Below is a small trained network, with its code and all its weights. Each question gives an input and a class and asks what happens when units are switched off, that is, made to give their printed mean instead of their output.

import numpy as np


def w(rows, s, z=0):
    codes = np.array(rows[::2]) - 128.0
    scale = np.full(codes.shape[1], s)
    scale[-1] = z or s
    return codes * scale


def f(y):
    return np.maximum(y, 0)


def log_softmax(a):
    a = a - a.max(-1, keepdims=True)
    return a - np.log(np.exp(a).sum(-1, keepdims=True))


def net(x, mask):
    res = np.array(x, float).reshape(1, 8) / 4 @ E
    y = f(res @ A[0][:, :-1].T + A[0][:, -1])
    res = res + np.where(mask, y, B[0][:, -1]) @ B[0][:, :-1]
    return log_softmax(res[-1] @ U[:, :-1].T + U[:, -1])


A, B = {}, {}
E = w([
[126,127,126],'x0',
[122,131,130],'x1',
[128,128,128],'x2',
[124,127,125],'x3',
[253,197,22],'x4',
[213,103,229],'x5',
[108,215,189],'x6',
[132,126,130],'x7',
],0.0065)
A[0] = w([
[76,134,69,20],'n1',
[160,91,158,140],'n2',
[60,94,253,107],'n3',
[88,141,87,71],'n4',
[45,170,48,225],'n5',
[40,52,145,10],'n6',
[164,169,111,2],'n7',
[132,81,177,90],'n8',
[134,36,84,216],'n9',
[180,119,88,197],'n10',
[187,105,173,45],'n11',
[149,35,93,179],'n12',
[220,146,64,42],'n13',
],0.011,0.0028)
B[0] = w([
[229,58,159,164],'n1',
[136,113,152,164],'n2',
[143,154,62,254],'n3',
[182,64,184,158],'n4',
[193,86,213,229],'n5',
[105,56,36,198],'n6',
[140,126,48,155],'n7',
[115,81,96,167],'n8',
[95,255,209,199],'n9',
[135,145,142,199],'n10',
[171,37,130,165],'n11',
[122,232,164,191],'n12',
[122,129,58,217],'n13',
],0.0072,0.0075)
U = w([
[114,90,5,72],'0',
[135,122,152,252],'1',
[141,119,161,202],'2',
[193,55,203,13],'3',
[95,198,193,156],'4',
[108,140,138,154],'5',
[123,124,132,70],'6',
[127,125,138,38],'7',
],0.013,0.0037)

Each question gives the input, the list of numbers given to net, and the class t.
The units are the neurons (one row each of A and B). Each row of codes is followed by its name. A weight is (code - 128) times the scale printed after its matrix; where a second scale follows, it is the last column's (A, B and U).
mask holds one flag per neuron, in row order. A switched-off neuron (its flag False) gives its mean, the last column of its row in B, instead of its output. The means were averaged over made-up inputs and are rounded, as every weight is.
A unit's drop is (log p(t) with every unit on - log p(t) with that unit switched off) / (log p(t) with every unit on - log p(t) with every unit switched off).
The circuit of an input: a set's keep is (log p(t) with only the set's units on - log p(t) with every unit switched off) / (log p(t) with every unit on - log p(t) with every unit switched off). Starting from the 12 units with the biggest drops (on a tie, the unit counted first), units are removed one at a time, each time the one whose removal leaves the highest keep (on an exact tie, the one counted first), for as long as the keep stays at least 0.8.
circuit, biggest first: the units of the circuit, biggest drop first
most important unit: the unit with the biggest drop
k most important neurons: the k neurons with the biggest drops, biggest first
drop when u is switched off: that unit's drop, to one decimal
input [6,-7,4,-4,7,4,-8,8], class 4: circuit, biggest first : n9; n12
input [-6,5,5,-1,-7,-5,7,5], class 0: circuit, biggest first : n6; n3
input [-5,1,2,-7,7,-8,-7,-4], class 3: circuit, biggest first : n5; n1
input [8,7,-8,8,-8,-7,3,-2], class 0: 2 most important neurons : n6; n3
input [7,-5,-2,-1,3,-3,-6,0], class 5: 2 most important neurons : n9; n13
input [-6,-2,4,7,8,4,5,-5], class 0: most important unit : n13
input [0,1,-6,-6,5,-7,-7,-5], class 3: 4 most important neurons : n5; n1; n4; n3
input [0,6,-2,-6,0,-8,5,-1], class 3: circuit, biggest first : n5; n1; n4
input [5,-2,-4,1,3,2,-5,-2], class 4: 3 most important neurons : n9; n12; n6
input [-2,0,-2,-6,-8,4,0,6], class 0: circuit, biggest first : n3; n6
input [-1,-3,4,4,-4,-1,-5,-5], class 4: 4 most important neurons : n9; n12; n13; n11
input [-1,2,2,-3,-8,0,7,-7], class 0: 2 most important neurons : n3; n6
input [2,-3,-4,2,-6,-4,5,1], class 0: 4 most important neurons : n6; n3; n9; n12
input [2,-1,-3,-7,5,-6,1,5], class 2: 3 most important neurons : n5; n6; n3
input [1,2,-1,4,8,3,1,8], class 0: most important neuron : n13
input [4,-2,0,-5,-6,-8,4,4], class 3: 4 most important neurons : n5; n1; n4; n13
input [-5,8,-2,-3,-8,-8,6,-3], class 0: 4 most important neurons : n6; n3; n9; n12
input [1,-5,0,7,-8,5,-8,-8], class 0: drop when n6 is switched off : 0.9
input [0,-2,-6,-8,7,-8,5,-7], class 2: drop when n6 is switched off : 0.2
input [-1,-6,0,-7,-8,-7,8,1], class 0: drop when n6 is switched off : 0.7
input [3,-5,-1,-4,3,-8,-5,6], class 3: drop when n1 is switched off : 0.2
